Moves between elements:
nm § sg
nm $ mt
tl § fd
tl $ zn
bq § rj
bq $ lf
nj § cm
nj $ th
nh § hg
nh $ sn
zm § zn
zm $ fd
zq § sj
zq $ lq
ll § pf
ll $ rp
sl § cl
sl $ jg
jg § nm
jg $ sl
th § qd
th $ nj
dj § gf
dj $ dm
rz § nj
rz $ qd
tt § zq
tt $ dq
sr § ds
sr $ hs
jd § sn
jd $ hg
qd § ll
qd $ rz
tr § jg
tr $ cl
sf § th
sf $ cm
lq § dq
lq $ zq
rp § rz
rp $ ll
cm § nh
cm $ sf
zz § qq
zz $ lz
qq § dm
qq $ gf
lf § dj
lf $ bq
rj § ph
rj $ rf
dm § bq
dm $ dj
fl § sr
fl $ zp
ns § mt
ns $ sg
pf § lg
pf $ qg
sg § zz
sg $ ns
qg § rp
qg $ pf
lg § tl
lg $ qm
md § rf
md $ ph
gf § lz
gf $ qq
lz § ns
lz $ zz
rf § lf
rf $ rj
mt § sl
mt $ nm
fd § tt
fd $ zm
zp § tr
zp $ fl
dq § zm
dq $ tt
sj § hs
sj $ ds
sn § sf
sn $ nh
ph § jd
ph $ md
hg § md
hg $ jd
ds § lq
ds $ sj
hs § zp
hs $ sr
zn § qm
zn $ tl
cl § fl
cl $ tr
qm § qg
qm $ lg

In the rows, zero is written as 48.

The rows follow the links: the fewer symbols apart two elements are, the more alike their rows tend to be.

Named rows; a name shown again gets a slightly different row:
rj
[50,39,40,45,29,55,30,47,38,48,70,75,33,43,27,62,55,63,47,58,40,59,71,33,61,75,44,68,46,51,54,44,44,48,69,40,30,55,35,44,66,34,41,75,39,29]
dj
[36,65,33,47,52,51,41,56,48,36,36,63,35,42,53,79,57,47,44,64,45,57,48,43,43,40,47,18,71,67,57,53,51,59,55,27,74,24,66,27,32,27,52,20,55,55]
fd
[34,48,48,45,38,62,35,43,46,57,37,40,68,42,39,62,51,33,41,48,40,54,51,59,62,80,39,36,77,45,50,46,39,73,72,20,52,32,52,47,50,15,39,25,61,38]
sf
[47,45,30,57,72,43,53,57,53,33,56,54,25,57,48,44,62,49,53,59,54,54,72,27,22,28,66,37,29,53,50,34,64,33,15,66,33,50,55,38,30,68,53,52,41,43]
lf
[50,70,41,37,50,51,36,58,43,44,37,60,35,55,53,70,59,50,47,72,49,56,45,45,53,48,57,12,68,70,46,51,52,57,45,18,65,23,72,27,37,37,47,27,59,46]
rp
[46,31,38,65,56,50,65,50,65,33,68,79,37,28,26,35,47,49,25,31,49,52,62,25,47,47,44,76,33,34,56,51,51,50,58,78,38,62,37,54,53,42,68,67,29,42]
dq
[57,75,64,35,24,39,40,41,33,57,50,66,34,49,69,65,35,77,60,57,52,43,26,61,55,37,50,50,51,67,42,58,50,44,67,26,75,48,51,39,66,57,46,60,52,59]
qq
[62,60,61,37,31,46,53,41,42,40,56,66,60,46,36,36,38,67,28,31,51,45,15,44,87,66,46,61,57,46,33,65,39,59,75,39,63,51,46,59,71,38,50,69,52,43]
ds
[62,64,67,33,29,41,33,31,31,71,42,23,62,66,70,45,38,65,76,52,51,39,28,74,54,48,56,52,44,57,31,52,43,33,44,37,55,56,48,52,60,70,31,61,58,53]
zz
[71,61,61,41,38,47,58,40,48,42,47,61,68,45,46,29,33,71,34,25,58,42,8,53,80,49,53,59,52,41,31,67,43,53,61,51,73,52,44,66,63,54,57,64,48,57]

Each walk starts at a row. The symbols on each line, taken left to right, move it on to the next element.
Each answer is a row, close to the row of the element it stands for.
start [48,42,33,55,57,45,45,53,50,44,67,56,14,53,42,53,62,50,55,65,47,56,81,26,25,37,59,47,27,52,58,33,65,29,23,62,27,56,49,33,39,60,52,64,38,34]
$ § $ $ $ [41,35,34,48,48,52,38,54,44,49,70,65,13,50,34,63,67,56,52,66,47,64,83,27,29,51,54,58,30,55,59,38,56,36,40,55,25,57,46,33,49,45,45,69,38,32]
§ § § [57,48,34,52,78,46,62,60,56,31,46,44,35,65,55,33,59,41,47,60,63,52,59,31,31,24,63,29,31,45,45,42,58,32,8,63,46,45,60,39,26,67,58,50,47,47]
start [61,53,52,39,24,51,39,42,40,45,67,75,51,42,26,48,39,64,31,37,48,52,31,41,84,77,40,62,56,46,41,61,42,61,75,38,58,52,37,55,71,34,52,70,48,39]
§ § § [42,38,38,50,35,56,32,52,40,47,75,70,21,43,28,61,60,55,50,63,39,64,82,29,42,64,49,65,36,52,60,35,51,49,55,48,23,58,38,38,55,39,42,73,37,27]
$ $ § $ § § [56,68,42,36,51,49,32,55,42,45,41,52,36,65,52,59,60,57,57,74,58,55,41,45,55,51,62,8,65,72,38,41,52,47,32,23,59,30,73,32,36,46,38,46,60,39]
start [47,67,48,49,31,41,54,53,45,40,59,94,24,36,55,63,39,75,39,43,44,47,36,40,51,36,47,60,52,59,55,65,52,50,75,45,74,49,55,41,65,37,60,55,45,66]
§ $ $ § [47,37,40,63,46,47,67,58,59,30,67,87,26,30,38,52,44,65,24,32,45,48,54,26,48,41,36,78,40,40,63,61,57,49,70,69,52,53,41,46,61,33,69,59,35,54]
§ § $ [58,55,32,49,85,50,65,54,60,29,38,39,50,60,51,30,59,42,42,49,67,47,40,33,41,25,62,19,43,50,36,49,53,34,16,62,55,36,66,46,26,64,57,43,42,51]
start [63,72,67,27,22,38,31,35,28,64,48,44,47,61,68,54,39,73,72,57,48,40,22,67,56,42,54,47,49,68,33,56,45,36,51,26,67,55,51,44,65,68,33,62,55,53]
§ § § $ $ § [44,54,46,64,35,50,57,53,53,33,66,96,24,26,46,63,43,66,32,35,43,45,44,34,47,36,36,71,40,49,61,60,56,49,78,54,63,51,44,43,59,34,70,59,34,60]
$ $ § § $ [64,51,39,49,83,48,67,56,64,30,34,37,64,63,49,27,53,38,34,46,65,50,32,38,59,39,59,12,55,43,35,51,47,47,18,53,60,30,65,49,28,51,59,39,51,52]
start [64,62,48,29,55,52,30,51,37,49,46,37,47,77,43,46,62,51,57,70,61,57,43,39,57,59,69,11,52,62,31,39,48,43,23,28,49,34,64,36,36,52,33,57,59,34]
$ $ $ § § $ [66,40,46,41,63,57,39,46,40,46,57,29,56,76,26,25,59,44,51,60,62,55,55,37,58,67,68,31,37,43,31,37,45,40,15,46,25,53,46,53,37,62,36,72,48,19]
$ § $ [60,30,39,44,68,57,51,50,50,40,59,34,51,67,25,21,58,40,47,50,60,56,60,30,59,68,59,50,32,34,36,38,46,39,21,62,15,59,39,57,42,60,44,74,42,23]
start [51,22,35,62,64,52,62,54,64,36,65,59,48,40,24,32,53,43,30,33,49,48,64,27,51,52,47,71,35,30,55,44,50,48,44,78,30,61,31,58,49,48,64,67,35,36]
§ § $ $ § § [69,52,46,32,62,53,39,46,36,49,49,31,53,77,36,31,66,51,59,69,65,55,48,40,56,64,68,23,44,58,30,35,42,36,14,35,35,40,58,45,37,62,32,67,57,26]
§ § § § $ § [52,44,49,44,21,53,34,45,37,46,73,73,40,44,20,57,49,67,34,48,44,59,50,37,75,82,43,62,48,48,49,54,41,58,72,35,44,52,38,52,71,29,45,73,45,31]
start [32,22,54,65,53,51,58,42,64,58,37,14,74,38,49,38,45,16,50,28,41,37,59,62,34,47,37,63,45,24,62,48,42,53,54,68,31,56,34,65,44,50,46,26,45,52]
$ § § $ § [28,23,49,65,61,55,62,53,68,54,37,26,68,29,50,50,42,16,46,29,37,41,62,58,35,47,36,63,53,29,67,48,47,64,55,65,37,53,38,59,42,40,54,20,44,53]
§ $ $ § [42,28,58,61,47,45,55,39,50,67,38,2,75,47,55,30,40,26,59,31,43,36,53,69,38,55,46,64,48,27,47,42,41,48,44,59,29,57,34,69,50,61,42,40,51,51]
start [45,44,43,46,50,61,41,48,50,45,31,42,76,40,39,51,51,30,32,47,48,54,38,56,75,81,46,25,80,43,43,53,38,77,67,29,61,30,56,53,42,22,46,28,59,44]
$ $ § § $ § [49,74,55,45,25,40,44,51,41,48,57,82,25,45,64,67,40,83,49,50,49,45,28,50,52,33,43,59,54,71,50,61,47,40,71,33,80,46,57,36,66,47,52,53,50,58]
§ § $ $ $ [51,53,45,41,62,59,50,48,55,36,31,37,76,51,39,41,50,36,30,42,54,49,29,48,77,70,51,20,74,41,37,52,39,69,50,33,64,28,57,54,32,26,48,28,57,47]
